Below are the code and all the weights of a small trained network. Each question names an input and a target symbol and asks about switching units off, where a switched-off unit gives its printed mean instead of its output.

import numpy as np


def w(rows, s, z=0):
    codes = np.array(rows[::2]) - 128.0
    scale = np.full(codes.shape[1], s)
    scale[-1] = z or s
    return codes * scale


def f(y):
    return y / 2 * (1 + np.tanh(0.7978845608 * (y + 0.044715 * y**3)))


def softmax(a):
    e = np.exp(a - a.max(-1, keepdims=True))
    return e / e.sum(-1, keepdims=True)


def log_softmax(a):
    a = a - a.max(-1, keepdims=True)
    return a - np.log(np.exp(a).sum(-1, keepdims=True))


def net(x, mask):
    ids = ['βγδεζηθμξπτψ'.index(c) for c in x.split()]
    T = len(ids)
    res = E[ids] + P[:T]
    u = 0
    for l in range(3):
        q, k, v = (res @ M[l].T for M in (Q, K, V))
        z = softmax(np.where(np.tri(T) > 0, q @ k.T / 3**0.5, -1e9)) @ v
        res = res + np.where(mask[u], z, O[l][:, -1]) @ O[l][:, :-1]
        u += 1
        y = f(res @ A[l][:, :-1].T + A[l][:, -1])
        res = res + np.where(mask[u : u + 4], y, B[l][:, -1]) @ B[l][:, :-1]
        u += 4
    return log_softmax(res[-1] @ U[:, :-1].T + U[:, -1])


Q, K, V, O, A, B = {}, {}, {}, {}, {}, {}
E = w([
[112,210,97,193],'β',
[192,171,152,163],'γ',
[7,224,160,113],'δ',
[149,189,173,152],'ε',
[115,199,118,187],'ζ',
[102,122,154,125],'η',
[104,134,145,130],'θ',
[80,123,157,129],'μ',
[94,114,82,89],'ξ',
[23,209,71,131],'π',
[109,146,148,142],'τ',
[90,146,155,148],'ψ',
],0.02)
P = w([
[186,40,133,146],'0',
[190,255,162,63],'1',
[73,78,60,186],'2',
[139,134,223,24],'3',
[55,36,97,158],'4',
[106,209,149,56],'5',
[84,55,76,167],'6',
[90,104,184,10],'7',
[141,123,24,201],'8',
[130,192,152,121],'9',
],0.0085)
Q[0] = w([
[79,28,20,164],'0.h0',
[47,20,103,252],'0.h0',
[196,98,95,136],'0.h0',
],0.011)
K[0] = w([
[102,98,43,46],'0.h0',
[42,135,95,10],'0.h0',
[197,133,90,82],'0.h0',
],0.011)
V[0] = w([
[197,121,135,136],'0.h0',
[253,55,106,104],'0.h0',
[72,213,186,130],'0.h0',
],0.0062)
O[0] = w([
[137,63,129,46,80],'0.h0',
[94,2,156,72,3],'0.h0',
[180,181,81,90,212],'0.h0',
],0.0054,0.0063)
A[0] = w([
[36,149,142,108,118],'0.n0',
[53,175,46,140,122],'0.n1',
[159,228,132,29,253],'0.n2',
[91,33,169,255,106],'0.n3',
],0.009,0.0035)
B[0] = w([
[245,182,111,126,172],'0.n0',
[113,68,162,53,233],'0.n1',
[119,93,213,137,244],'0.n2',
[206,195,62,105,137],'0.n3',
],0.012,0.011)
Q[1] = w([
[99,103,159,86],'1.h0',
[109,2,78,241],'1.h0',
[143,142,107,195],'1.h0',
],0.0095)
K[1] = w([
[130,116,78,2],'1.h0',
[167,23,9,187],'1.h0',
[196,87,129,209],'1.h0',
],0.0066)
V[1] = w([
[138,1,212,150],'1.h0',
[116,162,81,109],'1.h0',
[166,197,94,178],'1.h0',
],0.0063)
O[1] = w([
[2,101,178,143,254],'1.h0',
[240,209,111,142,21],'1.h0',
[153,136,48,86,3],'1.h0',
],0.0053,0.0037)
A[1] = w([
[71,92,93,138,69],'1.n0',
[112,172,120,206,189],'1.n1',
[174,156,95,157,252],'1.n2',
[162,164,137,253,56],'1.n3',
],0.012,0.0023)
B[1] = w([
[214,215,93,144,132],'1.n0',
[66,71,71,91,252],'1.n1',
[207,246,101,155,179],'1.n2',
[141,59,132,149,217],'1.n3',
],0.013,0.0014)
Q[2] = w([
[166,121,191,226],'2.h0',
[165,31,114,139],'2.h0',
[1,198,44,91],'2.h0',
],0.0066)
K[2] = w([
[86,166,145,157],'2.h0',
[135,189,121,179],'2.h0',
[237,76,172,2],'2.h0',
],0.0074)
V[2] = w([
[134,106,139,3],'2.h0',
[177,46,176,148],'2.h0',
[199,157,179,158],'2.h0',
],0.013)
O[2] = w([
[135,58,122,2,254],'2.h0',
[135,26,94,249,172],'2.h0',
[243,85,192,239,201],'2.h0',
],0.0082,0.0074)
A[2] = w([
[185,85,29,117,193],'2.n0',
[104,92,38,250,149],'2.n1',
[160,63,43,49,231],'2.n2',
[177,41,50,154,252],'2.n3',
],0.012,0.0017)
B[2] = w([
[192,108,89,17,193],'2.n0',
[60,76,31,252,180],'2.n1',
[68,246,156,124,254],'2.n2',
[144,83,158,49,205],'2.n3',
],0.012,0.0077)
U = w([
[78,149,86,255,58],'β',
[147,35,241,194,191],'γ',
[176,97,39,100,115],'δ',
[42,49,95,187,254],'ε',
[146,173,119,252,101],'ζ',
[205,106,114,202,84],'η',
[240,86,125,186,54],'θ',
[101,164,90,242,121],'μ',
[207,173,140,225,68],'ξ',
[17,111,184,199,185],'π',
[146,11,44,144,74],'τ',
[166,121,108,223,86],'ψ',
],0.0061,0.0048)

Each question gives the input, a string of symbols that net reads in full, and the target symbol t.
The units are the heads (3 rows each of Q, K, V and O) and the neurons (one row each of A and B). Each row of codes is followed by its name. A weight is (code - 128) times the scale printed after its matrix; where a second scale follows, it is the last column's (O, A, B and U).
mask holds one flag per unit, layer by layer, with each layer's heads first. A switched-off unit (its flag False) gives its mean, the last column of its rows in O or B, instead of its output. The means were averaged over made-up inputs and are rounded, as every weight is.
A unit's drop is (log p(t) with every unit on - log p(t) with that unit switched off) / (log p(t) with every unit on - log p(t) with every unit switched off).
The circuit of an input: a set's keep is (log p(t) with only the set's units on - log p(t) with every unit switched off) / (log p(t) with every unit on - log p(t) with every unit switched off). Starting from the 12 units with the biggest drops (on a tie, the unit counted first), units are removed one at a time, each time the one whose removal leaves the highest keep (on an exact tie, the one counted first), for as long as the keep stays at least 0.8.
circuit, biggest first: the units of the circuit, biggest drop first
top k neurons: the k neurons with the biggest drops, biggest first
top k neurons in layer l: the k neurons of layer l with the biggest drops, biggest first
input ξ ε γ ψ μ β ζ ζ τ, target τ: top 3 neurons => 0.n2, 0.n1, 2.n0
input ζ ξ η γ γ μ μ, target τ: top neuron => 0.n1
input ξ ε τ ζ ξ β, target γ: top 2 neurons in layer 1 => 1.n1, 1.n0
input τ ξ τ γ ψ μ η, target τ: top 2 neurons in layer 1 => 1.n1, 1.n2
input ξ ζ τ ζ η, target δ: circuit, biggest first => 0.n3, 0.n2, 0.h0, 2.n0
input τ π γ γ ψ β, target γ: circuit, biggest first => 2.n2, 0.n2, 0.n1
input τ ξ β ζ τ β η β θ, target δ: circuit, biggest first => 0.n2, 1.h0, 2.n0
input μ β ζ ζ ξ, target δ: circuit, biggest first => 0.n2, 2.n0, 1.n0
input ξ ζ ξ β ζ, target δ: top 3 neurons => 0.n3, 0.n2, 2.n0
input ξ π τ δ ε π μ, target π: top 2 neurons in layer 2 => 2.n2, 2.n0
input δ β μ π η ξ μ, target δ: circuit, biggest first => 0.n2, 2.h0, 0.n3
input ξ γ η, target τ: top 3 neurons in layer 2 => 2.n1, 2.n0, 2.n3
input μ γ μ, target τ: top 2 neurons in layer 2 => 2.n3, 2.n2
input τ θ ζ ε β μ π δ, target γ: top 2 neurons => 0.n1, 0.n2
input ε β β, target ε: top 3 neurons in layer 0 => 0.n2, 0.n1, 0.n0
input ζ π θ η ξ π ζ, target π: top 3 neurons in layer 0 => 0.n1, 0.n0, 0.n2
input ζ ψ ξ η θ, target δ: top 3 neurons in layer 0 => 0.n2, 0.n3, 0.n1
input γ β ψ, target τ: top 2 neurons => 0.n2, 2.n2
input π ζ ξ β β ξ δ π τ, target π: top 3 neurons in layer 0 => 0.n1, 0.n2, 0.n0
input ξ ψ π, target π: circuit, biggest first => 0.n1, 2.n2, 2.h0
input δ ξ ψ, target δ: circuit, biggest first => 0.n2, 2.h0, 2.n0, 0.n3
input ξ τ ζ γ β, target τ: top 2 neurons in layer 0 => 0.n2, 0.n3
input β π ζ, target π: top neuron in layer 1 => 1.n1
input γ ζ ζ η ξ, target δ: top 3 neurons => 0.n2, 0.n0, 2.n0
input β μ δ ζ δ ξ, target γ: top 2 neurons in layer 1 => 1.n2, 1.n1
input ζ π η δ ξ η ψ ξ ε, target ε: top 2 neurons in layer 0 => 0.n1, 0.n3
input π ζ π ε δ, target γ: top neuron in layer 0 => 0.n2
